Below are the code and all the weights of a small trained network. Each question names an input and a target symbol and asks about switching units off, where a switched-off unit gives its printed mean instead of its output.

import numpy as np


def w(rows, s, z=0):
    codes = np.array(rows[::2]) - 128.0
    scale = np.full(codes.shape[1], s)
    scale[-1] = z or s
    return codes * scale


def f(y):
    return np.maximum(y, 0)


def softmax(a):
    e = np.exp(a - a.max(-1, keepdims=True))
    return e / e.sum(-1, keepdims=True)


def log_softmax(a):
    a = a - a.max(-1, keepdims=True)
    return a - np.log(np.exp(a).sum(-1, keepdims=True))


def net(x, mask):
    ids = ['βγδζηθλξπστφω'.index(c) for c in x.split()]
    T = len(ids)
    res = E[ids] + P[:T]
    r = res
    for j in range(3):
        rows = slice(2 * j, 2 * j + 2)
        q, k, v = (r @ M[0][rows].T for M in (Q, K, V))
        z = softmax(np.where(np.tri(T) > 0, q @ k.T / 2**0.5, -1e9)) @ v
        o = O[0][rows]
        res = res + np.where(mask[j], z, o[:, -1]) @ o[:, :-1]
    y = f(res @ A[0][:, :-1].T + A[0][:, -1])
    res = res + np.where(mask[3:7], y, B[0][:, -1]) @ B[0][:, :-1]
    return log_softmax(res[-1] @ U[:, :-1].T + U[:, -1])


Q, K, V, O, A, B = {}, {}, {}, {}, {}, {}
E = w([
[204,57,210,169,111,181],'β',
[15,113,92,142,97,146],'γ',
[79,168,143,155,188,82],'δ',
[133,174,101,41,187,69],'ζ',
[104,145,134,187,109,35],'η',
[253,172,163,111,49,188],'θ',
[147,138,68,200,97,84],'λ',
[168,163,69,175,169,119],'ξ',
[136,155,139,161,183,14],'π',
[96,246,167,44,121,207],'σ',
[80,210,117,205,134,145],'τ',
[74,147,162,99,81,69],'φ',
[123,144,135,56,141,55],'ω',
],0.017)
P = w([
[192,46,1,26,180,160],'0',
[153,168,155,205,128,125],'1',
[155,163,164,215,112,136],'2',
[147,175,180,199,120,122],'3',
[152,171,165,203,120,131],'4',
[155,178,183,181,123,127],'5',
[156,179,171,199,118,131],'6',
[159,186,168,193,117,133],'7',
[151,181,173,173,137,120],'8',
[151,179,170,205,107,135],'9',
],0.0091)
Q[0] = w([
[140,103,112,89,148,150],'head 1',
[118,91,106,84,116,225],'head 1',
[106,177,106,138,128,73],'head 2',
[134,122,165,176,172,50],'head 2',
[96,93,94,78,112,254],'head 3',
[158,104,196,118,134,190],'head 3',
],0.026)
K[0] = w([
[168,176,117,144,132,122],'head 1',
[89,192,199,154,125,107],'head 1',
[143,129,46,83,167,112],'head 2',
[92,4,44,116,147,157],'head 2',
[55,231,166,156,141,203],'head 3',
[206,135,197,152,168,141],'head 3',
],0.021)
V[0] = w([
[178,158,86,138,54,134],'head 1',
[150,93,125,211,101,115],'head 1',
[97,105,167,77,19,83],'head 2',
[181,80,189,82,161,71],'head 2',
[191,90,101,105,112,102],'head 3',
[103,129,94,96,161,251],'head 3',
],0.025)
O[0] = w([
[155,147,8,197,178,172,149],'head 1',
[181,131,80,200,88,77,29],'head 1',
[32,169,84,32,56,233,93],'head 2',
[63,96,168,192,14,168,192],'head 2',
[106,163,121,169,115,241,253],'head 3',
[70,149,203,221,99,59,123],'head 3',
],0.013,0.014)
A[0] = w([
[14,205,79,175,181,151,65],'neuron 1',
[136,70,203,102,68,209,3],'neuron 2',
[205,220,214,136,124,63,78],'neuron 3',
[2,193,6,124,113,96,53],'neuron 4',
],0.009,0.004)
B[0] = w([
[89,75,120,43,80,67,239],'neuron 1',
[169,89,38,140,182,87,255],'neuron 2',
[85,173,127,71,96,199,198],'neuron 3',
[254,171,214,162,185,89,205],'neuron 4',
],0.0093,0.032)
U = w([
[63,210,107,128,139,149,195],'β',
[176,127,141,71,65,112,157],'γ',
[94,145,136,131,183,199,75],'δ',
[81,189,41,160,159,102,153],'ζ',
[115,199,104,132,89,255,243],'η',
[158,132,229,128,117,194,70],'θ',
[156,138,150,148,122,10,63],'λ',
[76,97,150,159,198,121,184],'ξ',
[102,176,118,150,77,154,162],'π',
[202,69,186,158,123,175,113],'σ',
[134,155,139,145,199,99,46],'τ',
[131,183,165,171,162,167,165],'φ',
[58,138,45,112,117,139,3],'ω',
],0.0064,0.003)

Each question gives the input, a string of symbols that net reads in full, and the target symbol t.
The units are the heads (2 rows each of Q, K, V and O) and the neurons (one row each of A and B). Each row of codes is followed by its name. A weight is (code - 128) times the scale printed after its matrix; where a second scale follows, it is the last column's (O, A, B and U).
mask holds one flag per unit, heads first, then neurons. A switched-off unit (its flag False) gives its mean, the last column of its rows in O or B, instead of its output. The means were averaged over made-up inputs and are rounded, as every weight is.
A unit's drop is (log p(t) with every unit on - log p(t) with that unit switched off) / (log p(t) with every unit on - log p(t) with every unit switched off).
The circuit of an input: a set's keep is (log p(t) with only the set's units on - log p(t) with every unit switched off) / (log p(t) with every unit on - log p(t) with every unit switched off). Starting from all 7 units, units are removed one at a time, each time the one whose removal leaves the highest keep (on an exact tie, the one counted first), for as long as the keep stays at least 0.8.
units of the circuit, in order: the units of the circuit, biggest drop first
unit that matters most: the unit with the biggest drop
k most important neurons: the k neurons with the biggest drops, biggest first
which heads matter: for each layer, one digit per head in row order, 1 if its drop is at least 0.15 and else 0, layers parted by /
input θ δ φ β σ γ ζ, target λ: units of the circuit, in order	[neuron 1; neuron 4; head 1; head 3]
input θ φ λ ζ φ τ φ, target λ: unit that matters most	neuron 1
input η σ β ω ζ, target η: units of the circuit, in order	[head 3; neuron 1]
input τ π λ ζ η λ φ φ β ω, target τ: units of the circuit, in order	[head 2; neuron 1]
input φ σ ω φ π ζ σ, target β: which heads matter	011
input η δ β ω φ ω ω, target η: units of the circuit, in order	[head 3; neuron 1]
input π ζ π β φ φ π η, target σ: units of the circuit, in order	[head 2; head 3]
input η φ λ ζ γ τ φ λ, target η: units of the circuit, in order	[head 3; neuron 1]
input φ π λ φ ζ, target γ: 2 most important neurons	[neuron 4; neuron 1]
input ζ φ λ θ φ σ δ θ φ ω, target ξ: units of the circuit, in order	[head 1; neuron 2; head 2; neuron 4]
input λ φ φ, target ζ: which heads matter	110
input φ π γ π, target γ: units of the circuit, in order	[head 2; neuron 4; neuron 1]
input π ω ζ θ ζ δ, target σ: 2 most important neurons	[neuron 3; neuron 1]
input λ β η γ θ σ φ δ δ, target ζ: unit that matters most	head 1
input ζ φ γ π δ ξ π λ, target ξ: 2 most important neurons	[neuron 2; neuron 4]
input η ω η φ π, target η: units of the circuit, in order	[head 3; neuron 2]
input η φ φ ζ θ φ φ φ, target η: 3 most important neurons	[neuron 1; neuron 2; neuron 4]
input ζ φ ξ ζ, target ξ: 3 most important neurons	[neuron 2; neuron 4; neuron 3]
input ω π ω σ ζ φ δ φ ζ, target ω: 2 most important neurons	[neuron 2; neuron 1]
input β ξ τ, target π: unit that matters most	head 1
input θ φ φ δ ζ λ, target λ: 3 most important neurons	[neuron 1; neuron 4; neuron 3]
input ζ φ φ β δ, target ξ: units of the circuit, in order	[head 1; head 2; neuron 2; neuron 4]
input ξ ξ σ ζ ξ, target φ: which heads matter	011
